Here is a tiny trained network, its code and every weight. The questions are about switching its units off for an input and a class, where a switched-off unit gives its printed mean instead of its output.

import numpy as np


def w(rows, s, z=0):
    codes = np.array(rows[::2]) - 128.0
    scale = np.full(codes.shape[1], s)
    scale[-1] = z or s
    return codes * scale


def norm(h):
    return h / np.sqrt((h * h).mean(-1, keepdims=True) + 1e-5)


def f(y):
    return y / 2 * (1 + np.tanh(0.7978845608 * (y + 0.044715 * y**3)))


def log_softmax(a):
    a = a - a.max(-1, keepdims=True)
    return a - np.log(np.exp(a).sum(-1, keepdims=True))


def net(x, mask):
    res = np.array(x, float).reshape(1, 2) / 4 @ E
    u = 0
    for l in range(2):
        y = f(norm(res) @ A[l][:, :-1].T + A[l][:, -1])
        res = res + np.where(mask[u : u + 4], y, B[l][:, -1]) @ B[l][:, :-1]
        u += 4
    return log_softmax(norm(res)[-1] @ U[:, :-1].T + U[:, -1])


A, B = {}, {}
E = w([
[205,141,2,187,169,86,125,124,180,89,223,125],'x0',
[104,217,185,117,159,84,211,78,223,213,124,140],'x1',
],0.0087)
A[0] = w([
[128,161,26,236,115,68,134,180,140,134,75,132,116],'0.n1',
[103,62,76,202,149,232,121,88,33,117,133,129,65],'0.n2',
[25,47,111,119,146,128,75,106,128,3,48,63,218],'0.n3',
[76,204,121,117,105,86,104,46,134,194,63,105,248],'0.n4',
],0.005,0.0019)
B[0] = w([
[76,66,236,131,108,220,150,64,219,74,66,90,188],'0.n1',
[171,169,161,117,129,85,154,121,90,107,92,255,220],'0.n2',
[91,173,95,118,115,95,64,172,151,157,116,111,255],'0.n3',
[113,156,99,123,148,108,57,197,82,93,156,167,245],'0.n4',
],0.0092,0.0047)
A[1] = w([
[42,157,185,117,94,179,111,141,76,168,45,106,96],'1.n1',
[129,184,180,123,102,153,147,50,142,105,34,176,51],'1.n2',
[114,178,126,147,169,87,204,108,120,254,129,142,2],'1.n3',
[76,175,80,142,169,104,46,147,134,124,140,107,53],'1.n4',
],0.008,0.0024)
B[1] = w([
[200,88,122,178,156,155,163,131,184,79,158,98,254],'1.n1',
[65,193,84,65,171,150,113,42,116,210,233,83,161],'1.n2',
[190,48,80,164,37,90,88,186,40,81,48,186,178],'1.n3',
[2,163,109,75,121,98,124,16,134,211,143,141,169],'1.n4',
],0.011,0.0099)
U = w([
[217,30,151,220,184,189,186,169,239,71,159,59,218],'0',
[156,98,79,117,60,40,85,214,23,125,29,210,177],'1',
[1,174,122,16,185,144,121,33,166,190,206,121,71],'2',
[68,124,111,108,103,128,208,147,69,149,64,9,3],'3',
],0.0098,0.0047)

Each question gives the input, the list of numbers given to net, and the class t.
The units are the neurons (one row each of A and B). Each row of codes is followed by its name. A weight is (code - 128) times the scale printed after its matrix; where a second scale follows, it is the last column's (A, B and U).
mask holds one flag per neuron, layer by layer. A switched-off neuron (its flag False) gives its mean, the last column of its row in B, instead of its output. The means were averaged over made-up inputs and are rounded, as every weight is.
A unit's drop is (log p(t) with every unit on - log p(t) with that unit switched off) / (log p(t) with every unit on - log p(t) with every unit switched off).
The circuit of an input: a set's keep is (log p(t) with only the set's units on - log p(t) with every unit switched off) / (log p(t) with every unit on - log p(t) with every unit switched off). Starting from all 8 units, units are removed one at a time, each time the one whose removal leaves the highest keep (on an exact tie, the one counted first), for as long as the keep stays at least 0.8.
circuit, biggest first: the units of the circuit, biggest drop first
unit that matters most: the unit with the biggest drop
k most important neurons: the k neurons with the biggest drops, biggest first
top k neurons in layer l: the k neurons of layer l with the biggest drops, biggest first
drop of u: that unit's drop, to one decimal
input [6,8], class 1: 2 most important neurons : (1.n3 1.n1)
input [3,2], class 2: circuit, biggest first : (1.n1)
input [-4,6], class 1: 2 most important neurons : (1.n3 0.n1)
input [3,4], class 1: top 3 neurons in layer 1 : (1.n1 1.n3 1.n2)
input [3,1], class 2: 3 most important neurons : (0.n1 1.n1 1.n2)
input [3,-2], class 2: 3 most important neurons : (0.n1 1.n2 1.n1)
input [-3,-3], class 2: 4 most important neurons : (1.n3 1.n4 0.n3 0.n1)
input [-6,6], class 0: 2 most important neurons : (1.n1 0.n3)
input [1,3], class 2: 3 most important neurons : (0.n4 1.n4 0.n2)
input [1,4], class 1: 4 most important neurons : (1.n3 0.n3 1.n2 0.n1)
input [-1,-3], class 2: 3 most important neurons : (1.n3 1.n4 0.n4)
input [-5,-4], class 0: top 2 neurons in layer 1 : (1.n1 1.n3)
input [-5,6], class 1: 2 most important neurons : (0.n1 1.n3)
input [-7,-1], class 0: unit that matters most : 1.n1
input [-4,8], class 1: 2 most important neurons : (1.n3 0.n1)
input [1,0], class 2: top 2 neurons in layer 1 : (1.n2 1.n1)
input [-7,0], class 0: drop of 1.n1 : 1.6
input [2,4], class 1: drop of 1.n3 : 1.0
input [-5,3], class 0: drop of 0.n3 : 0.1
input [-3,7], class 1: drop of 1.n3 : 1.5
input [-2,0], class 2: unit that matters most : 1.n4
